How the points are linked:
v: q192->q863, q216->q935, q841->q364, q691->q710, q822->q716, q686->q953, q420->q676, q152->q754, q288->q279, q994->q728, q791->q840, q725->q204, q364->q146, q951->q822, q845->q97, q456->q426, q136->q580, q275->q791, q208->q691, q953->q709, q754->q405, q42->q982, q426->q485, q580->q807, q279->q559, q181->q569, q97->q181, q595->q158, q559->q933, q840->q218, q146->q931, q709->q275, q204->q743, q323->q841, q933->q192, q485->q461, q935->q595, q218->q208, q19->q20, q294->q19, q710->q288, q78->q253, q445->q323, q20->q660, q202->q845, q807->q689, q811->q445, q863->q802, q158->q330, q461->q951, q253->q868, q931->q294, q511->q202, q689->q994, q716->q225, q569->q136, q802->q511, q728->q42, q889->q456, q676->q811, q415->q73, q330->q78, q474->q152, q660->q725, q225->q686, q982->q415, q405->q420, q73->q619, q743->q889, q868->q474, q619->q216
l: q192->q811, q216->q822, q841->q192, q691->q474, q822->q415, q686->q216, q420->q710, q152->q218, q288->q754, q994->q743, q791->q330, q725->q569, q364->q863, q951->q982, q845->q146, q456->q689, q136->q20, q275->q158, q208->q868, q953->q935, q754->q208, q42->q456, q426->q994, q580->q660, q279->q405, q181->q294, q97->q931, q595->q225, q559->q420, q840->q78, q146->q802, q709->q595, q204->q136, q323->q933, q933->q676, q485->q728, q935->q716, q218->q253, q19->q845, q294->q202, q710->q152, q78->q709, q445->q559, q20->q97, q202->q364, q807->q725, q811->q279, q863->q445, q158->q686, q461->q42, q253->q275, q931->q511, q511->q841, q689->q204, q716->q73, q569->q19, q802->q323, q728->q889, q889->q807, q676->q288, q415->q485, q330->q953, q474->q840, q660->q181, q225->q619, q982->q426, q405->q691, q73->q461, q743->q580, q868->q791, q619->q951
p: q192->q364, q216->q953, q841->q202, q691->q420, q822->q935, q686->q330, q420->q933, q152->q288, q288->q811, q994->q485, q791->q474, q725->q689, q364->q845, q951->q216, q845->q20, q456->q982, q136->q743, q275->q868, q208->q405, q953->q78, q754->q279, q42->q951, q426->q415, q580->q889, q279->q445, q181->q725, q97->q660, q595->q275, q559->q323, q840->q152, q146->q97, q709->q253, q204->q994, q323->q511, q933->q841, q485->q73, q935->q709, q218->q754, q19->q136, q294->q569, q710->q676, q78->q218, q445->q802, q20->q580, q202->q19, q807->q456, q811->q863, q863->q146, q158->q791, q461->q619, q253->q208, q931->q181, q511->q294, q689->q426, q716->q595, q569->q204, q802->q931, q728->q461, q889->q42, q676->q192, q415->q716, q330->q840, q474->q710, q660->q807, q225->q158, q982->q822, q405->q559, q73->q225, q743->q728, q868->q691, q619->q686
u: q192->q841, q216->q686, q841->q511, q691->q405, q822->q216, q686->q158, q420->q559, q152->q710, q288->q676, q994->q426, q791->q868, q725->q807, q364->q202, q951->q619, q845->q19, q456->q42, q136->q204, q275->q253, q208->q754, q953->q330, q754->q288, q42->q461, q426->q982, q580->q743, q279->q811, q181->q660, q97->q20, q595->q709, q559->q445, q840->q474, q146->q845, q709->q78, q204->q689, q323->q802, q933->q323, q485->q415, q935->q953, q218->q152, q19->q569, q294->q181, q710->q420, q78->q840, q445->q863, q20->q136, q202->q294, q807->q889, q811->q192, q863->q364, q158->q275, q461->q73, q253->q218, q931->q97, q511->q931, q689->q456, q716->q935, q569->q725, q802->q146, q728->q485, q889->q728, q676->q933, q415->q822, q330->q791, q474->q691, q660->q580, q225->q595, q982->q951, q405->q279, q73->q716, q743->q994, q868->q208, q619->q225
x: q192->q323, q216->q225, q841->q802, q691->q754, q822->q619, q686->q595, q420->q279, q152->q691, q288->q420, q994->q456, q791->q253, q725->q580, q364->q511, q951->q73, q845->q294, q456->q728, q136->q725, q275->q78, q208->q152, q953->q158, q754->q710, q42->q485, q426->q42, q580->q204, q279->q676, q181->q20, q97->q19, q595->q953, q559->q811, q840->q868, q146->q202, q709->q330, q204->q807, q323->q863, q933->q445, q485->q982, q935->q686, q218->q474, q19->q181, q294->q97, q710->q405, q78->q791, q445->q192, q20->q569, q202->q931, q807->q743, q811->q933, q863->q841, q158->q709, q461->q415, q253->q840, q931->q845, q511->q146, q689->q889, q716->q216, q569->q660, q802->q364, q728->q426, q889->q994, q676->q559, q415->q951, q330->q275, q474->q208, q660->q136, q225->q935, q982->q461, q405->q288, q73->q822, q743->q689, q868->q218, q619->q716
d: q192->q445, q216->q716, q841->q863, q691->q152, q822->q73, q686->q935, q420->q288, q152->q208, q288->q405, q994->q889, q791->q78, q725->q136, q364->q802, q951->q415, q845->q931, q456->q994, q136->q660, q275->q330, q208->q474, q953->q595, q754->q691, q42->q426, q426->q728, q580->q725, q279->q420, q181->q19, q97->q294, q595->q686, q559->q676, q840->q253, q146->q511, q709->q158, q204->q580, q323->q192, q933->q811, q485->q42, q935->q225, q218->q868, q19->q97, q294->q845, q710->q754, q78->q275, q445->q933, q20->q181, q202->q146, q807->q204, q811->q559, q863->q323, q158->q953, q461->q982, q253->q791, q931->q202, q511->q364, q689->q743, q716->q619, q569->q20, q802->q841, q728->q456, q889->q689, q676->q279, q415->q461, q330->q709, q474->q218, q660->q569, q225->q216, q982->q485, q405->q710, q73->q951, q743->q807, q868->q840, q619->q822

In the rows, 162 stands for zero.

The rows follow the links: the fewer symbols apart two points are, the more alike their rows tend to be.

Each row is also shifted at random along 2 hidden directions that mean nothing.

Some points, each with a row of numbers:
q73	223,156,171,159,134,164,161,151,171,185,144,154,131,150,136,183,165,190,139,163,170,176,199,157,155,151,169,145,136,139,163,152,146,165,140,162,173,162,157,169,176,162,185,165,140,170,165,175,168,149,161,192,164,162,148,163,161,145,144
q933	179,172,151,183,162,151,163,154,154,148,180,184,177,174,171,142,201,178,162,156,147,161,144,172,127,189,131,160,186,186,140,154,166,153,159,162,154,166,176,164,164,152,132,134,171,154,179,151,157,148,150,144,149,129,164,175,134,123,202
q456	242,131,160,158,160,160,148,153,150,172,161,172,141,154,136,168,158,154,150,160,173,177,186,148,170,155,167,161,141,150,161,166,144,185,155,154,165,172,147,146,161,191,181,174,137,149,145,168,178,176,180,186,182,164,161,171,141,141,132
q791	182,195,166,148,147,150,163,166,164,179,157,146,150,161,163,170,149,189,152,168,170,163,170,163,164,151,155,140,152,153,174,147,151,139,163,162,146,154,169,171,156,141,154,154,152,183,173,171,152,135,140,170,131,159,145,163,182,183,167
q709	144,189,152,140,149,146,154,156,147,181,158,175,142,172,149,166,156,178,154,153,181,187,177,149,170,169,135,140,149,151,166,139,131,147,158,168,150,171,169,157,162,157,167,148,137,165,162,172,153,140,147,177,126,142,148,173,146,143,148
q728	167,135,157,155,159,161,144,155,160,162,156,173,144,153,138,167,161,151,148,157,175,174,184,150,179,160,166,157,142,150,159,165,144,189,154,155,163,174,146,149,161,186,180,172,142,150,146,169,177,175,176,185,180,168,158,168,146,144,128
q840	188,196,162,154,145,154,172,163,166,182,154,146,150,163,169,169,154,185,156,164,162,159,167,166,156,156,155,149,161,152,175,147,163,131,161,169,156,155,172,177,167,136,155,153,157,185,172,169,147,129,135,164,134,156,150,157,181,178,178
q445	135,169,163,179,166,160,166,164,169,139,174,160,183,168,183,147,181,167,172,170,143,148,134,175,142,169,155,168,182,188,147,156,181,153,170,161,153,154,174,167,160,145,135,146,183,161,178,155,154,151,155,142,158,152,167,165,168,163,202
q511	196,145,154,176,184,177,167,161,158,155,171,176,187,169,169,149,178,140,174,156,146,162,135,164,153,182,157,185,183,177,148,170,184,168,160,169,169,158,166,156,164,167,156,158,176,149,157,144,162,177,170,139,179,154,179,159,148,152,178
q405	127,194,151,151,183,155,170,175,146,167,170,168,184,180,184,150,148,153,178,158,164,160,128,163,179,174,148,165,181,174,169,157,167,137,183,173,152,165,174,160,154,151,150,152,170,170,163,158,145,155,146,139,141,154,170,157,165,186,174
q192	178,162,158,180,172,163,172,156,165,146,174,168,178,169,175,148,187,170,168,166,140,146,140,175,132,181,147,166,185,181,144,162,180,154,161,162,162,158,176,170,168,147,140,149,183,156,175,150,157,154,151,138,158,144,166,166,153,151,205
q802	181,152,154,180,176,174,173,156,155,151,173,178,181,169,168,151,195,154,174,154,140,159,138,171,138,189,151,177,188,176,143,165,184,160,155,167,174,162,173,162,173,162,151,147,177,151,161,142,161,168,166,138,175,140,174,167,138,134,193
q841	133,160,161,177,175,179,176,164,164,141,173,164,189,167,182,151,177,152,178,160,141,148,129,174,144,174,164,182,190,182,150,169,184,157,165,166,170,157,170,169,169,151,147,157,185,158,163,147,160,169,166,134,172,154,172,161,162,160,192
q20	129,127,174,176,168,163,152,174,181,128,170,141,176,149,171,153,159,149,164,179,156,127,152,166,153,135,192,169,163,181,153,185,179,192,176,138,154,154,148,160,138,169,148,182,192,146,164,162,182,184,178,162,195,187,168,151,182,185,171
q619	215,170,177,144,142,171,173,169,174,188,144,131,138,150,152,194,129,174,153,171,168,163,191,160,174,133,190,151,143,130,190,159,163,158,152,165,172,151,153,173,166,159,188,180,147,182,157,175,157,154,165,185,163,189,154,148,194,195,144
q935	198,181,167,138,151,168,169,170,159,194,145,152,142,160,147,185,134,170,155,162,178,179,179,153,191,149,174,153,145,134,187,163,153,149,159,174,165,161,155,165,165,161,189,174,140,183,153,174,149,157,161,174,153,175,162,156,180,185,134
q204	169,125,166,175,159,184,165,154,169,149,157,163,157,143,151,169,178,155,161,161,150,161,177,164,150,164,181,174,159,152,152,174,172,190,140,156,189,162,149,160,172,178,179,174,163,150,149,156,184,176,185,168,198,168,164,162,149,141,156
q953	236,190,164,134,153,150,163,171,157,197,150,146,144,166,154,177,125,167,156,168,180,170,178,150,196,147,163,151,138,141,189,155,147,150,170,167,147,162,164,164,150,163,175,172,139,179,161,172,144,151,152,179,140,178,154,161,188,197,142
q691	219,199,155,153,167,164,178,168,146,184,163,172,166,181,173,162,155,168,174,152,160,175,144,159,167,182,146,160,178,164,170,147,166,126,162,184,161,162,176,167,175,140,159,147,158,181,162,154,139,145,145,141,137,146,165,165,164,167,176
q474	216,198,170,153,155,165,187,171,157,186,156,145,160,169,174,171,143,178,164,165,157,161,155,166,165,161,157,158,169,152,179,151,171,125,168,181,160,154,174,176,170,130,158,154,161,188,171,161,140,140,140,154,135,165,161,153,188,190,180
q710	95,199,146,159,175,158,172,162,138,167,167,190,177,188,176,147,168,159,182,150,170,177,136,168,167,190,133,165,183,175,162,150,157,132,166,183,159,169,177,161,170,149,149,145,166,164,164,153,142,150,150,133,134,132,164,172,141,149,174
q330	127,195,155,144,147,141,156,160,155,179,155,171,146,172,157,165,152,179,152,160,186,177,174,155,173,170,143,142,149,158,168,142,135,142,161,161,145,169,166,162,162,151,160,149,141,168,169,178,149,140,147,172,127,153,150,174,156,155,152
q225	94,178,170,141,156,171,173,172,161,181,143,139,149,157,159,183,124,158,159,162,176,167,175,155,193,145,180,155,148,134,192,164,152,150,162,173,169,154,153,169,165,159,185,177,153,182,152,174,155,159,163,174,154,184,158,150,193,200,130
q364	236,145,157,182,177,177,171,161,154,154,173,172,176,174,168,151,181,148,176,152,140,162,136,170,146,185,151,183,189,174,147,170,184,168,159,169,172,166,172,159,171,164,156,151,174,149,158,146,162,170,169,137,173,151,177,161,142,143,186
q951	137,154,173,155,136,162,157,158,174,169,145,144,137,145,148,182,153,177,146,164,176,165,198,156,157,140,179,147,138,141,168,160,152,169,148,155,172,160,154,170,168,164,177,171,149,173,162,174,171,156,165,190,168,179,150,161,175,162,140
q146	122,147,161,178,194,174,165,171,161,139,172,166,188,167,180,147,165,131,183,160,145,152,127,171,168,170,168,184,186,182,155,183,183,173,175,166,168,157,162,155,155,170,152,170,185,147,154,148,167,192,175,135,181,165,175,157,158,172,170
q822	155,162,177,146,138,171,170,161,175,175,144,141,140,147,153,190,150,176,148,164,170,165,190,157,167,142,180,152,140,136,178,155,149,160,146,162,172,162,156,172,170,159,184,173,150,178,160,175,161,152,163,183,164,175,151,158,179,171,142

Where do the symbols, taken in turn from left to right, take each start?
Answer with the point's name.
194,184,163,135,153,154,164,166,147,195,154,156,143,164,150,178,131,167,156,157,186,178,180,148,188,152,156,149,143,140,183,153,146,147,161,174,158,168,162,157,163,162,177,164,138,178,155,173,153,151,160,176,141,164,154,162,171,176,131
p l p: q791
196,142,166,173,188,163,153,175,162,143,173,161,185,165,175,146,158,132,177,164,154,145,134,162,175,159,177,180,174,183,158,185,185,183,180,159,155,162,154,155,145,172,152,171,182,147,155,153,172,187,176,148,181,173,179,156,169,180,171
u p v: q725
196,191,156,152,181,149,165,175,148,169,175,165,181,181,183,150,145,150,173,163,160,157,131,160,180,169,152,167,175,179,169,158,169,139,184,170,140,157,170,157,147,148,142,155,170,166,169,160,144,158,144,137,138,158,166,162,175,189,179
v p v: q323
133,176,158,168,175,148,156,164,158,146,177,170,181,177,179,141,177,165,170,163,157,150,134,168,145,177,137,163,181,191,148,154,167,146,175,161,144,164,176,161,158,149,132,146,176,160,176,158,151,154,147,145,140,140,162,167,155,149,191
u p u: q146
80,185,151,166,174,145,152,166,152,144,178,183,183,179,183,137,178,159,172,157,156,155,133,166,155,183,135,164,179,193,151,155,159,146,180,159,144,165,171,162,154,152,132,139,178,153,175,157,153,153,143,135,139,137,162,171,148,151,185
x v: q933
136,189,155,141,150,143,156,160,148,184,155,176,142,174,150,168,151,175,154,156,187,184,176,149,181,168,145,142,149,150,173,146,132,144,159,168,157,174,165,158,164,159,167,154,136,175,160,170,156,146,151,174,132,151,151,168,155,159,139
p l v: q78
118,126,166,182,160,181,164,161,177,136,158,153,168,144,160,165,179,156,159,163,150,145,167,168,147,149,189,173,161,163,152,179,176,189,151,150,179,154,150,164,161,172,169,178,180,149,157,154,183,179,180,169,196,172,164,152,159,154,161
l d: q20
154,148,169,158,139,152,151,153,172,165,151,150,140,147,144,179,154,173,141,168,178,164,195,155,161,140,179,145,136,149,164,160,145,178,155,148,162,161,148,163,162,169,176,171,151,164,165,174,172,157,167,193,163,177,149,162,170,157,138
u u: q716
147,132,159,161,164,170,149,155,153,160,159,174,151,155,142,173,166,147,156,152,172,177,176,154,175,165,170,170,147,149,160,172,148,188,152,158,171,176,148,146,165,189,185,175,143,144,144,163,183,183,185,181,186,160,166,168,139,140,130
p p: q73
191,194,155,147,142,142,158,151,154,182,159,173,142,168,151,166,164,193,150,157,176,179,180,159,150,174,132,140,152,157,159,135,138,136,157,166,149,164,172,169,166,150,157,140,140,176,173,170,148,133,138,174,132,142,144,173,150,143,162
u p: q152
158,160,155,180,172,176,174,160,161,148,172,167,188,163,177,148,186,162,173,159,139,151,136,174,138,179,158,177,193,181,145,164,184,157,161,168,168,160,171,163,172,154,143,151,181,155,169,148,162,165,160,137,166,148,174,164,153,152,199
v d v: q364
181,172,173,143,145,172,173,169,169,189,144,136,139,148,151,190,133,170,149,164,174,166,186,158,180,139,184,153,140,130,190,160,158,155,154,171,174,153,158,170,174,155,186,180,151,184,151,175,156,157,165,180,162,184,158,152,191,189,138
x v v: q595
150,126,173,172,164,185,164,164,174,150,157,143,160,144,156,172,153,143,162,165,155,153,174,160,166,148,191,177,152,149,164,185,175,191,155,159,179,159,147,158,163,179,184,186,171,152,149,162,179,186,190,167,198,187,170,148,172,173,145
v v: q994
178,193,161,153,181,144,162,178,154,162,173,154,184,176,186,148,144,151,178,170,157,147,132,162,178,155,153,169,177,178,171,164,173,145,194,166,138,156,169,159,140,146,138,155,174,172,173,158,147,160,147,139,142,166,168,154,189,200,178
u l: q420
153,142,169,155,146,154,141,156,171,164,152,154,142,147,145,169,151,162,149,167,180,164,192,151,167,139,176,150,136,153,167,164,150,182,158,149,157,163,149,156,154,181,173,177,148,156,155,178,175,169,172,189,172,176,148,165,167,161,134
d d: q426
132,199,158,153,143,148,168,151,157,176,157,170,145,173,158,163,172,191,157,162,169,175,168,163,143,173,137,143,158,157,166,137,145,132,152,171,157,161,175,176,175,141,158,138,151,176,175,168,146,131,138,165,131,140,146,170,155,144,171
d v: q840
205,181,167,136,156,161,166,166,157,193,149,148,140,164,153,183,122,163,158,159,181,173,175,150,194,146,170,153,141,136,189,157,148,151,167,174,160,163,156,165,162,158,184,175,142,186,154,173,153,153,162,179,142,177,153,155,183,192,134
d l x: q216
